Each row is followed by its class; each block has classes of its own.
-24,-5,19,43,-23,-5,34,-12,-39,64,-22,35,35,-10,56,16,32,-9,-10,-1,69,61,-6,39,9,-22,20,-4,11,-23,9,-77,-16  bufo
25,21,-33,26,-6,-2,-29,41,32,-26,25,-38,26,48,13,15,51,-1,12,-17,61,43,45,31,-9,-25,11,34,-5,-31,18,11,22  rezos
-17,-5,1,26,-27,23,6,6,21,25,-8,-14,-4,40,6,-17,48,-10,-1,-7,94,37,6,9,3,-28,-17,6,-7,-16,-1,-59,-29  rov
48,20,0,-5,-24,17,-82,6,10,80,-56,-5,26,24,-4,30,30,44,-28,12,-29,40,25,-15,-27,0,2,59,-59,-2,7,-11,-29  rez
-2,-15,-17,26,25,-38,47,-28,14,-45,7,2,24,7,24,-25,-20,-24,13,16,32,-31,4,-13,18,-27,-8,1,-10,-19,49,30,17  bufo
15,-24,-24,-51,21,-28,-45,86,-59,-47,-28,6,-24,34,22,-19,72,16,-20,-16,-28,-35,-33,33,18,-26,33,2,4,-54,0,79,-1  lun
-14,9,-45,16,0,1,-13,20,21,16,38,-25,22,39,17,-21,39,25,11,-22,33,22,50,32,9,-24,23,7,2,-27,13,-2,4  rezos
9,-34,-3,-40,10,-22,0,38,26,32,-22,28,1,42,-10,-13,-35,14,-46,-32,18,40,-22,65,8,-48,28,39,24,-44,15,-11,-38  bas
-17,-57,-6,-39,-6,-39,22,31,-31,49,-21,54,6,56,-13,2,-1,9,-44,-69,43,24,-53,72,2,-41,6,20,11,-38,3,-8,-43  lun
-25,-21,-23,23,1,-37,52,-24,13,-9,9,-3,34,36,44,-43,0,-9,9,18,-14,-33,6,-9,4,-18,-6,5,-30,-2,32,45,-18  lun
-2,15,-28,30,-4,-15,-45,-9,72,28,30,-25,64,48,35,14,29,19,-5,-47,24,22,59,13,-35,-13,28,9,-10,-11,-3,-13,7  vum
3,-64,-10,-10,-1,-60,12,-34,1,49,3,51,41,8,-17,47,-8,15,-53,-51,2,36,-29,73,-17,-27,39,20,32,-22,10,-21,-14  ran
5,18,-31,21,-22,10,-26,4,35,45,28,-9,22,55,39,4,81,21,2,-28,51,49,53,30,-15,-22,41,20,-22,-28,-10,-34,5  ran
11,8,-23,-9,-7,2,-68,58,-50,-24,-13,-52,-30,27,-1,-16,80,7,-31,3,-18,-34,-8,25,43,-5,32,25,-6,-38,-14,74,2  lun
-7,-59,-6,18,-1,-41,47,16,-32,55,-36,63,43,60,-4,19,10,-11,-51,-56,55,34,-38,54,-3,-32,0,63,9,-26,11,-9,-32  Lesi
16,-11,-23,-14,16,-12,-46,60,-50,-21,-3,-33,-5,36,-27,16,25,-13,-26,17,3,-42,1,19,36,12,11,31,-35,-3,3,61,10  Gak
28,-13,9,0,-14,-30,-49,-14,16,-29,41,64,17,5,54,24,-45,50,31,-60,34,49,-5,7,-38,-54,-10,-11,-15,-16,17,4,-7  rezos
-25,15,10,38,-37,31,9,25,18,39,-11,-13,-13,2,60,-25,50,-2,25,-2,34,33,17,49,20,-45,32,-10,19,-43,0,-52,-16  lun
2,2,-23,-6,28,-46,10,8,3,24,-2,23,63,36,21,10,74,14,-5,-7,72,9,38,37,-30,7,9,39,-40,-18,23,-29,0  notag
-13,-5,-3,29,-38,43,21,69,-4,24,-40,-3,8,11,70,-34,39,-14,43,-24,61,23,31,44,-14,-9,-2,-6,-4,-38,1,-52,-28  vum
30,18,-41,13,16,-30,-3,-2,53,-15,39,-42,29,32,22,30,17,-19,11,12,46,31,55,10,-30,-3,-1,10,-32,12,5,-6,14  Gak
17,-41,1,-46,25,-62,-24,-16,-12,-52,52,97,26,-7,39,32,-80,36,9,-68,48,18,-46,17,-47,-42,-23,-35,-19,-14,3,17,-4  bufo
22,-16,10,-38,0,-33,-25,-32,-7,-14,8,76,18,-10,43,28,-76,32,26,-75,41,25,-23,18,-47,-28,-35,3,-34,-13,10,-10,-1  bufo
-31,-15,1,31,-17,15,46,44,-14,10,0,10,-12,9,33,-41,19,-8,30,3,56,48,6,24,28,-39,18,-40,37,-33,23,-51,-33  rezos
27,-13,-21,-25,-12,8,-73,50,-59,-7,-23,-7,-32,24,-9,-17,93,43,-38,-18,-7,-16,-16,17,16,-6,54,23,-6,-48,-15,46,-20  ran
13,28,-31,0,12,-32,-53,-27,56,16,58,-30,3,12,27,3,17,35,-12,-29,21,11,32,17,-7,-16,17,6,-12,-15,-5,2,2  Gak
-31,28,-35,13,-30,9,-35,18,21,9,11,-46,30,67,39,0,39,3,30,-68,18,21,59,17,-12,-10,25,9,-30,-32,-17,-6,7  lun
-19,-31,-26,28,6,-33,73,-10,-10,-20,21,32,38,-2,20,-29,-21,-35,-7,28,33,-15,11,-34,9,4,-19,2,-35,0,26,45,-11  bas
-5,2,-43,-3,-7,-13,2,-28,53,49,25,-4,24,59,47,-6,38,4,8,-61,62,15,35,41,-37,-15,-17,34,-27,-10,-18,-36,-5  lun
-23,12,6,60,-25,29,25,37,-19,50,-23,-5,21,55,48,-17,71,-13,24,-7,77,47,33,49,21,-30,10,28,-10,-32,7,-59,-6  Lesi
19,6,20,-19,-2,15,-61,24,-39,84,-79,6,32,31,-22,49,41,8,-38,4,-34,23,0,21,-13,25,31,55,-24,0,-6,-34,-9  rez
20,24,-31,-11,-8,5,-50,-21,41,5,16,-7,15,48,50,19,55,31,15,-87,68,23,40,47,-53,-20,11,44,-14,-30,-26,-36,27  rov
-15,-5,8,36,-47,31,23,13,6,56,-54,11,2,-16,82,-43,67,13,7,-11,45,21,-9,45,-19,-29,13,36,1,-49,-3,-58,-71  lun
17,33,-27,5,-5,6,-45,-13,63,15,32,-37,-14,27,18,-23,59,31,1,-13,29,42,48,13,-2,-22,47,11,-1,-39,1,-12,-5  ran
50,30,22,-26,5,18,-77,22,11,25,-60,-20,-2,26,30,-5,32,33,3,11,-30,6,3,29,-21,3,4,58,-29,-24,12,-16,-11  rez
39,-21,-13,-39,-21,24,-84,14,19,91,-55,17,30,54,-25,39,23,33,-20,-12,-3,19,41,4,-28,-20,-18,59,-68,22,-1,-35,-3  bas
63,3,-3,-45,-6,33,-64,55,16,30,-89,10,23,18,-3,27,46,29,9,29,-26,22,44,5,-49,-23,9,61,-59,-4,25,-9,7  bas
-2,-56,-23,-20,28,-47,17,-28,-14,5,-5,19,2,-6,-38,7,-61,-10,-68,-44,14,-21,-54,44,16,-12,19,31,49,-22,-1,17,-29  bufo
-35,1,-2,34,-32,27,41,43,6,54,9,-18,10,51,30,-15,-8,-28,10,-23,36,32,11,54,25,-6,2,-4,13,-27,-14,-63,-10  rez
-10,-16,-32,-13,2,-14,-9,114,-99,-64,-24,-9,-1,0,40,-12,35,-34,7,2,1,-42,-1,21,36,47,-15,25,-25,-39,-6,78,-4  notag
-6,-12,-6,49,0,-14,36,-34,6,-32,13,24,19,0,32,-42,-23,-2,11,-1,11,-43,-10,-37,-3,-7,-23,36,-29,-1,18,59,-21  Lesi
-8,-4,8,23,-16,18,19,10,10,48,-35,0,7,22,17,-4,83,-13,-7,16,92,54,6,28,-4,-28,-1,16,3,-20,10,-79,-24  rov
13,-29,-21,27,29,-50,72,-72,18,-28,40,23,7,-25,-15,2,-43,-39,-18,-2,35,-19,-18,1,-3,6,-6,25,39,17,24,31,10  rezos
15,-53,-21,-14,13,-32,36,4,-54,36,-16,41,9,17,-12,31,-1,-4,-64,-33,40,6,-42,83,8,-29,41,28,42,-20,-9,-15,-1  bufo
26,25,-23,7,-4,-10,-22,2,52,14,13,-29,2,36,5,16,28,6,7,-9,27,23,46,-12,-11,-29,20,2,-21,-3,10,-15,14  Gak
9,-3,19,-20,-13,-41,-19,19,-20,-25,4,92,26,-29,48,29,-56,38,50,-42,34,54,13,-7,-32,-31,-12,-25,-54,-32,33,2,-16  notag
7,-13,-21,-11,6,16,-48,73,-98,-23,-14,-35,-13,8,-54,-3,39,-1,-18,19,-5,-56,-4,24,49,30,1,3,-33,-27,-3,57,12  rez
30,0,18,-43,-9,-24,-50,-33,-47,-11,15,79,9,-33,27,21,-16,73,13,-61,48,6,-37,12,-53,-20,-26,-7,-45,-14,0,1,6  bufo
34,-34,15,-42,4,-47,-35,-17,13,-19,36,103,3,3,23,13,-24,65,31,-33,42,62,-13,-5,-45,-68,-5,-58,-42,-22,35,-7,-19  ran
3,13,1,39,-19,15,61,-4,-11,43,-12,17,-32,-17,90,-39,47,-10,15,-2,61,66,8,52,11,-22,33,8,58,-34,6,-67,-23  rezos
-22,-2,-6,17,-12,-25,28,-26,6,-40,8,-6,19,-22,20,-30,-7,-4,9,-21,2,-35,-18,-2,-17,5,1,15,-9,-24,10,46,-22  lun
-1,-28,-12,18,10,-40,58,-82,13,9,29,17,-2,-14,20,-41,-16,-6,-25,24,-7,-24,-21,-5,8,12,6,15,7,9,17,27,-27  ran
30,-51,6,-36,16,-56,-10,-2,10,22,-24,18,-8,38,-35,25,-52,3,-65,-35,11,13,-55,46,-5,-29,18,38,26,-5,8,-9,-49  Gak
5,-59,-15,-37,34,-61,19,14,-11,7,-22,57,27,46,13,30,-62,-17,-42,-72,44,35,-42,72,-3,-39,20,36,32,-41,15,-11,-23  bufo
5,-18,-13,25,0,-19,71,-6,-8,-10,16,23,10,9,1,-36,-15,-10,12,32,23,-30,-5,-27,12,-10,-34,-18,-36,-5,36,32,-2  rez
17,-21,-42,-19,9,15,-38,114,-65,-52,-11,13,-17,-4,26,-16,28,-6,-5,15,-8,-26,14,17,42,-14,23,10,-25,-52,0,93,12  bas
-52,-10,-10,11,-2,-40,19,-17,17,-46,47,-3,22,-3,16,-49,-73,-6,-11,-46,-18,-30,-15,-24,24,7,5,-9,11,-32,4,62,-17  bas
-21,8,10,27,-33,3,-1,38,-28,24,-22,2,8,5,73,-36,38,0,-8,-2,34,51,7,21,30,-14,19,6,1,-54,4,-21,-34  bas
-15,-12,-25,9,-3,-10,54,-16,24,2,20,24,22,-6,4,-45,-16,4,-7,5,-1,-37,9,-24,-4,-5,1,10,-18,-5,13,38,-2  bas
30,12,4,-17,-10,19,-35,18,-42,59,-78,15,12,22,-4,31,34,0,-13,-17,-5,30,14,-6,-27,30,17,47,-35,-11,-5,-26,-13  rez
-30,-11,4,44,-14,24,36,51,-2,40,-20,-3,10,15,46,-24,30,-32,15,0,47,18,26,58,30,-19,32,-18,29,-33,10,-47,-8  vum
6,-52,8,-2,26,-34,40,22,-34,24,-21,69,24,40,-16,26,3,-5,-65,-40,28,14,-63,75,-11,-31,51,56,49,-20,-11,1,-21  Lesi
-19,11,-26,9,-27,10,-13,14,5,20,2,-5,28,55,26,-8,68,25,-2,-47,62,39,28,1,-29,-19,13,10,-27,-28,-14,-25,-16  rov
25,-52,-12,-15,6,-35,16,18,-30,23,-23,35,42,44,-9,48,-17,2,-39,-57,9,1,-11,96,-28,-19,49,31,26,-9,-1,1,14  vum
-9,-74,-1,-34,16,-38,42,47,-29,26,-34,67,24,35,-13,0,-26,-7,-43,-60,24,-11,-53,69,-13,-15,13,15,32,-24,10,4,-32  vum
-3,-12,-13,37,-8,-48,36,-48,17,-18,12,-15,20,-21,32,-21,-30,-4,16,9,-3,-25,13,-24,7,-10,-19,-8,-24,-4,42,24,-15  Gak
-17,-7,14,12,-11,10,15,52,19,35,-11,30,35,32,57,-13,9,8,25,10,64,85,35,54,-3,-57,30,-16,-13,-42,25,-76,-29  bas
18,7,34,-39,-20,3,-73,-25,15,-41,31,37,-21,-28,14,11,-66,72,27,-46,5,32,-27,11,-43,-44,-6,-26,-15,-11,-6,0,-15  rov
18,-4,20,-16,-16,-25,-69,-37,34,-43,63,59,-13,-38,38,40,-64,43,16,-62,22,43,-30,-5,-32,-50,-22,-40,2,-10,-13,11,8  rov

Next block, with new classes.
-18,-15,21,13,0,-10,-33,34,7,-3,3,-28,0,-23,10,27,10,-13,4,-6,-23,9,-27,9,-12,-19,-18,3,-3,-8,22,-11,10  nor
-29,-23,27,-13,-36,13,40,25,2,-18,-76,-10,0,32,38,26,-2,30,-7,1,-28,-19,-17,9,14,1,-1,-63,3,58,-1,-45,-11  godof
-13,-15,17,-24,-52,1,29,29,10,7,-66,-16,18,52,39,8,-18,-5,-1,-3,-39,-10,-26,19,24,-25,6,-74,24,31,-12,-21,-7  nemuz
-12,-17,26,-5,-47,-23,37,46,15,-16,-52,-10,10,39,24,14,-10,10,-29,-17,-58,2,-14,23,-14,22,7,-46,9,39,1,-27,-18  Vitin
-11,-14,26,5,6,-11,-34,39,8,-16,6,-33,7,-46,-5,36,12,-20,7,-11,-33,1,-24,27,-10,-8,5,7,-13,-1,31,-23,8  Vitin
22,17,-36,10,28,-30,-20,-44,8,9,-11,4,-8,-22,-9,-13,0,27,5,31,37,-28,-21,-4,-9,-32,13,23,8,-1,12,19,23  Sugur
-15,-30,29,2,10,0,-35,45,2,-19,-49,-22,10,-29,5,39,10,-4,14,20,-34,-7,-14,15,25,-46,-6,4,-12,-3,-5,-1,-4  nemuz
-11,-2,16,-5,-41,-15,10,30,28,-1,-52,-11,6,46,30,8,-13,16,-16,15,-51,-1,-16,25,23,-2,-3,-57,17,26,-6,-12,-11  Tepen
45,-3,16,-3,21,-28,-38,-3,-10,25,0,45,23,-3,14,-29,2,-57,6,114,10,-27,-14,21,0,-25,19,-21,-23,-15,25,-8,33  nemuz
51,4,5,18,-34,-29,11,-19,7,5,-26,5,28,-6,-5,15,-7,-5,-27,19,-31,-5,-10,3,24,-20,-12,-31,-22,4,-21,-32,-31  Noped
28,15,-26,12,7,-60,-12,0,34,35,5,-6,12,14,-11,-25,-19,18,-13,0,-3,-28,-48,5,0,-18,17,-16,20,-20,24,-16,-3  Vitin
57,-11,0,49,-19,-2,21,-1,15,2,-31,35,37,-5,8,25,-2,-34,7,2,-31,7,-17,24,19,-18,-22,-26,-6,-16,-40,-36,-31  sokek
12,3,12,21,-29,-29,4,-16,19,4,-37,11,19,-10,-4,16,-11,15,-21,23,-35,-7,-13,11,27,-14,-12,-30,-15,15,-18,-32,-36  godof
-13,-20,-3,-11,19,-30,-41,32,16,-18,-2,8,-19,-24,9,51,17,16,7,-18,-35,3,-5,19,1,-21,10,36,8,0,-27,1,-2  Tepen
-30,-10,21,-9,-42,6,20,28,14,-13,-48,-31,22,41,31,13,-22,8,-1,8,-43,-5,-30,20,30,-8,5,-66,30,29,8,-24,-4  godof
-15,-18,15,6,11,17,-28,22,-16,-26,-1,-29,12,-21,26,26,21,-25,27,27,-13,0,-9,5,7,-21,7,-9,-23,3,29,-24,10  Lom
-5,-8,21,-11,-33,35,36,29,22,-21,-94,-15,3,50,4,1,-3,26,-9,37,-52,-3,-2,20,15,-3,5,-35,20,30,-2,-10,-11  Nik
13,9,-44,-8,18,-32,-22,0,28,36,28,11,-18,11,27,-16,16,31,6,12,5,-24,-23,-11,2,-10,16,-25,23,-21,-1,-7,6  Tepen
-2,2,-39,0,13,-52,-17,-35,36,25,40,-15,-7,-2,11,-28,-14,19,19,18,3,-36,-43,-2,-11,-35,22,-18,21,-22,8,-20,22  Zup
6,4,-24,8,12,-31,-28,-7,29,35,24,17,-14,-5,25,-10,-2,-1,5,44,11,-28,-44,-7,-11,-43,13,-14,12,-37,12,-9,-3  ninop
-10,22,-48,-33,3,-31,-37,-7,30,34,9,27,0,0,-15,-42,1,47,-26,8,12,-17,-25,-7,-11,-5,21,3,11,-13,23,11,4  Fol
-34,-34,15,-6,12,-5,-27,38,5,-20,14,-13,-7,-23,18,20,-3,-25,16,-41,-43,11,-12,17,4,-14,5,30,-7,6,-6,-39,19  sokek
16,4,-10,24,-15,-33,21,-22,8,-20,-22,18,6,-31,-18,36,0,28,-21,22,-9,-10,2,4,7,2,-11,-8,-10,20,-21,8,-31  godof
9,26,-39,-10,7,-39,-24,-3,43,33,21,9,-7,1,11,-36,0,34,6,10,17,-27,-35,-17,-9,-4,16,-14,21,-17,28,8,16  Zup
8,13,-34,1,4,-45,-23,-26,28,49,29,44,-25,-5,7,-13,4,21,11,16,-1,-20,-18,5,-27,-15,31,-3,5,-7,21,-12,16  Nik
59,3,-10,33,-29,-3,17,-20,4,0,-43,5,30,-12,1,20,-18,-4,-18,44,-18,-4,-14,0,35,-22,-22,-39,-22,8,-24,-42,-33  Sugur
-46,-8,17,23,-54,-25,22,39,5,-2,-3,-68,36,47,18,-20,-29,-2,-33,-40,-35,2,-53,28,-3,-8,3,-61,22,15,50,-40,3  ninop
-14,-12,16,6,-38,-14,22,30,12,-4,-31,-25,21,45,24,2,-41,2,-8,20,-39,-9,-20,14,18,2,1,-74,7,13,14,-20,-5  Vitin
5,0,10,24,-26,-13,2,-26,16,-3,-25,-22,31,-11,-19,9,-14,-4,-10,13,-40,2,-12,28,29,-18,1,-30,-2,11,-3,-37,-22  godof
-43,-27,35,1,-41,-10,10,19,3,-4,-56,-10,11,36,46,27,-12,10,-5,-11,-42,6,-14,13,-6,-30,7,-55,8,29,4,-9,-13  ninop
0,-44,13,19,25,9,-39,5,-11,-15,34,-22,9,-40,10,46,17,-34,26,24,-25,17,-5,29,-8,-14,9,0,-14,-22,-3,-18,10  Tepen
-16,21,-30,-30,-19,-42,-21,-15,33,20,14,-19,-14,0,6,-29,0,34,-16,14,-12,-32,-58,1,-4,-33,11,-3,17,-12,-1,-12,6  Noped
-10,-8,13,-15,-36,10,24,37,13,-13,-61,-34,24,36,30,6,-13,3,-13,1,-31,-9,-30,13,26,-14,-8,-71,12,30,3,-38,-8  Fol
21,12,18,-15,-32,1,33,58,17,2,-54,-13,15,46,21,8,-6,7,-26,-29,-27,-9,-14,-3,19,-6,-8,-58,26,27,43,-10,-8  Fol
-46,2,14,-10,-55,6,3,34,12,-13,-38,-11,-1,65,60,-30,-17,-14,-4,36,-56,14,15,8,11,21,17,-68,-4,45,25,-38,-3  Lom
14,22,-29,-12,-3,-34,-38,-28,27,50,6,2,-16,19,15,-22,-18,33,3,38,8,-26,-43,0,20,-47,0,-35,9,-15,3,-9,0  Tepen
-32,-22,31,-36,-51,23,12,34,6,17,-77,8,6,59,3,5,-25,33,-6,14,-54,10,-15,5,11,2,19,-66,3,54,57,-24,0  Nik
50,17,8,16,-44,-18,-14,11,26,12,-29,27,41,-4,-22,2,-20,-27,-48,-1,-43,24,5,33,16,3,-6,-16,-21,3,7,-33,-36  Fol
50,-4,0,14,-22,-34,0,-20,8,5,-19,13,40,-6,-8,12,-10,-5,-35,5,-25,4,-2,6,17,-7,3,-8,-19,-8,-30,-15,-26  Noped
33,4,18,35,-17,-21,-3,-20,-8,-16,-18,13,33,-13,-25,9,-20,-34,-11,38,-45,7,2,28,28,-29,-14,9,-23,2,-14,-41,-11  Sugur
-25,20,-33,-6,-20,-24,-23,-7,44,29,0,19,-18,3,16,-27,-14,24,14,21,-9,-19,-56,4,6,-30,-9,-19,15,-13,-3,-3,1  sokek
39,17,-9,-7,-10,-29,-28,-10,49,47,-6,13,21,23,19,-22,-29,-1,-22,76,-9,-33,-47,30,36,-28,8,-41,6,-37,0,-14,6  Tepen
-2,5,37,-53,-68,12,32,36,27,1,-44,2,22,54,5,-12,-37,-6,-30,19,-56,4,-15,11,23,23,6,-57,10,37,31,-22,-1  Zup
27,17,-31,2,6,-25,-12,7,18,29,-3,28,5,21,-13,-13,-7,14,-3,25,19,-18,-28,-9,0,-16,-3,-8,25,-18,32,14,11  nor
-33,-25,18,10,13,-27,-36,26,10,-15,-13,-34,-2,-30,22,19,31,12,11,-9,-41,4,-24,23,-29,-16,19,13,-1,14,8,-15,18  Nik
-46,-9,19,-13,-24,7,-30,26,5,-29,0,-46,18,-16,-2,-5,-13,4,0,14,-31,11,-24,15,5,8,-6,-12,-17,12,15,-19,11  Zup
15,13,-50,11,22,-35,-6,-16,40,34,27,32,-31,-36,10,-26,43,36,-9,21,36,-34,-55,0,-51,22,12,24,-3,-23,-22,-21,0  Nik
3,29,-35,6,-4,-55,-22,-16,9,24,12,-1,9,1,7,-28,-12,20,3,31,13,-19,-61,-13,7,-28,2,-24,21,0,21,1,14  Sugur
-15,-2,34,12,-43,-3,18,0,20,16,-43,-36,27,31,7,3,-23,0,-1,-21,-42,7,-23,32,13,-10,9,-49,13,21,25,-17,6  Nik
-16,14,44,-56,-1,22,-42,45,3,-32,-47,-12,-9,-40,53,46,23,-18,9,15,-6,-17,4,4,41,-16,5,10,-43,38,4,-16,22  Lom
19,-12,28,-18,-45,13,26,38,17,-11,-75,12,15,40,16,27,-22,-19,-22,22,-48,10,-5,17,12,-7,-2,-56,9,37,12,-17,-22  Fol
7,-3,4,16,-30,-27,5,4,28,-9,-52,11,0,-5,-8,35,-19,5,-16,36,-40,-6,-15,1,28,-41,-11,-24,-7,15,-18,-21,-47  ninop
-24,-34,29,8,6,-8,-28,45,-1,-20,-19,-35,10,-26,24,42,15,-9,-4,-21,-25,8,-17,8,-12,-23,12,-3,-6,12,30,-12,2  ninop
-47,-3,24,-9,-5,-4,-45,27,0,-23,-18,-35,-8,-31,19,21,16,23,7,0,-30,9,-16,20,-11,-13,1,17,-13,14,-1,9,16  Nik
-35,27,-31,8,-18,3,-56,-41,36,14,0,-31,-12,-40,14,-19,-22,12,19,56,8,-20,-57,25,18,-44,-10,-5,-10,-21,-16,-26,11  Sugur
-23,-23,-27,62,-36,-38,-6,-17,12,-24,-55,-18,17,-12,45,14,-14,43,-8,60,-35,-10,-33,12,8,-28,-27,-56,-29,17,-57,-46,-33  Sugur
62,11,2,-3,-52,-12,-10,18,14,-2,-25,64,15,6,-31,26,-27,-6,-55,103,-43,23,-7,24,11,16,-22,-18,-27,3,-5,14,-50  Tepen
-21,-16,18,-8,12,-4,-48,46,-2,-21,2,-25,19,-35,18,21,16,-16,-1,0,-20,14,-20,12,-6,-8,1,2,-10,-3,14,-3,10  Fol
5,-10,21,-4,5,12,-18,45,26,-4,-25,-10,-13,-19,20,46,30,9,8,8,-33,-6,-18,10,17,-19,-13,-10,5,-8,0,-6,-11  Tepen
0,1,-40,-11,3,-38,-22,-3,19,33,15,23,-10,1,13,-15,-4,1,17,34,12,-30,-39,1,-1,-30,19,-21,15,-14,0,-6,9  nemuz
-25,4,-32,3,5,-47,-25,-3,31,18,18,-7,-15,-2,12,-16,-10,19,-4,24,4,-26,-40,-5,-8,-34,20,-10,17,-13,20,-4,5  ninop
-10,-4,37,-24,-46,12,15,24,22,-10,-47,-4,24,27,12,2,-10,-12,-2,1,-49,5,-9,25,11,10,7,-42,4,30,12,-29,3  Zup
27,-5,13,38,-13,-42,4,-4,4,-13,-38,6,7,-6,-12,33,-27,-13,-13,46,-22,-9,-13,1,25,-48,-17,-21,-20,17,-4,-26,-34  ninop
-38,-35,45,-4,9,12,-31,40,-12,-25,-16,-51,21,-35,-1,29,8,-29,16,-6,-34,4,-5,23,26,-26,1,5,-17,0,12,-10,18  nemuz
-42,-28,21,-19,-1,3,-30,24,-28,-25,-16,-2,1,-22,-10,15,5,-7,17,52,-19,-10,-16,17,10,-31,-6,2,-30,13,2,-13,11  nemuz
-33,-12,21,-1,-42,3,16,36,12,-15,-72,-22,14,43,29,14,-28,14,-13,13,-30,1,-10,-1,30,-11,1,-67,8,37,12,-9,-16  ninop
-22,22,14,27,-53,0,-15,-30,9,-10,-25,1,9,-16,-25,20,-37,-16,12,67,-27,-1,0,25,52,-32,-52,-37,-38,7,-22,-23,-15  nor
39,21,-32,-8,1,-37,-28,16,25,45,11,14,1,6,28,-11,2,31,-5,44,5,-34,-62,-10,-2,-34,9,-31,14,-24,25,-8,9  Nik
26,12,9,22,-36,-25,10,-20,20,-6,-43,-22,23,-2,-27,5,-16,8,-25,17,-44,-2,-12,0,44,-29,-25,-20,-13,1,-28,-22,-42  Noped
16,12,-30,5,16,-32,-7,-4,21,13,6,5,-3,-17,16,-12,8,15,-3,27,11,-35,-43,-6,4,-21,5,3,11,-11,3,-22,16  Sugur
-55,-13,16,3,6,-30,-36,51,27,-20,-15,-66,3,-37,18,16,16,25,-3,-41,-30,-4,-46,9,-2,2,-2,7,-2,1,-11,-15,-4  Vitin
-63,-21,35,-13,-24,-34,-17,22,-11,-19,-18,-55,1,-11,20,39,-21,-8,-1,-59,-19,9,-33,9,7,-26,9,-19,-10,56,15,-32,9  ninop
49,-19,-7,30,-22,-8,13,-18,4,0,-21,27,24,-9,-2,19,-25,-17,-10,33,-30,3,-3,14,18,-22,-17,-29,-28,2,-19,-34,-23  sokek
-28,10,-51,-15,-1,-49,-11,3,15,3,12,-11,-20,-5,16,-17,16,51,-3,-29,18,-29,-26,-22,-9,6,21,-9,11,22,5,-11,17  Noped
41,1,31,-24,-53,14,27,56,39,25,-53,0,14,41,51,28,-14,-6,-17,-14,-76,9,-16,-6,29,-31,-10,-73,38,6,34,10,-18  sokek
25,-8,17,6,4,-6,-32,23,-3,13,28,-20,13,-13,15,30,7,-19,6,15,-18,-1,-26,22,5,-29,-3,-25,-1,-19,41,-8,15  Tepen
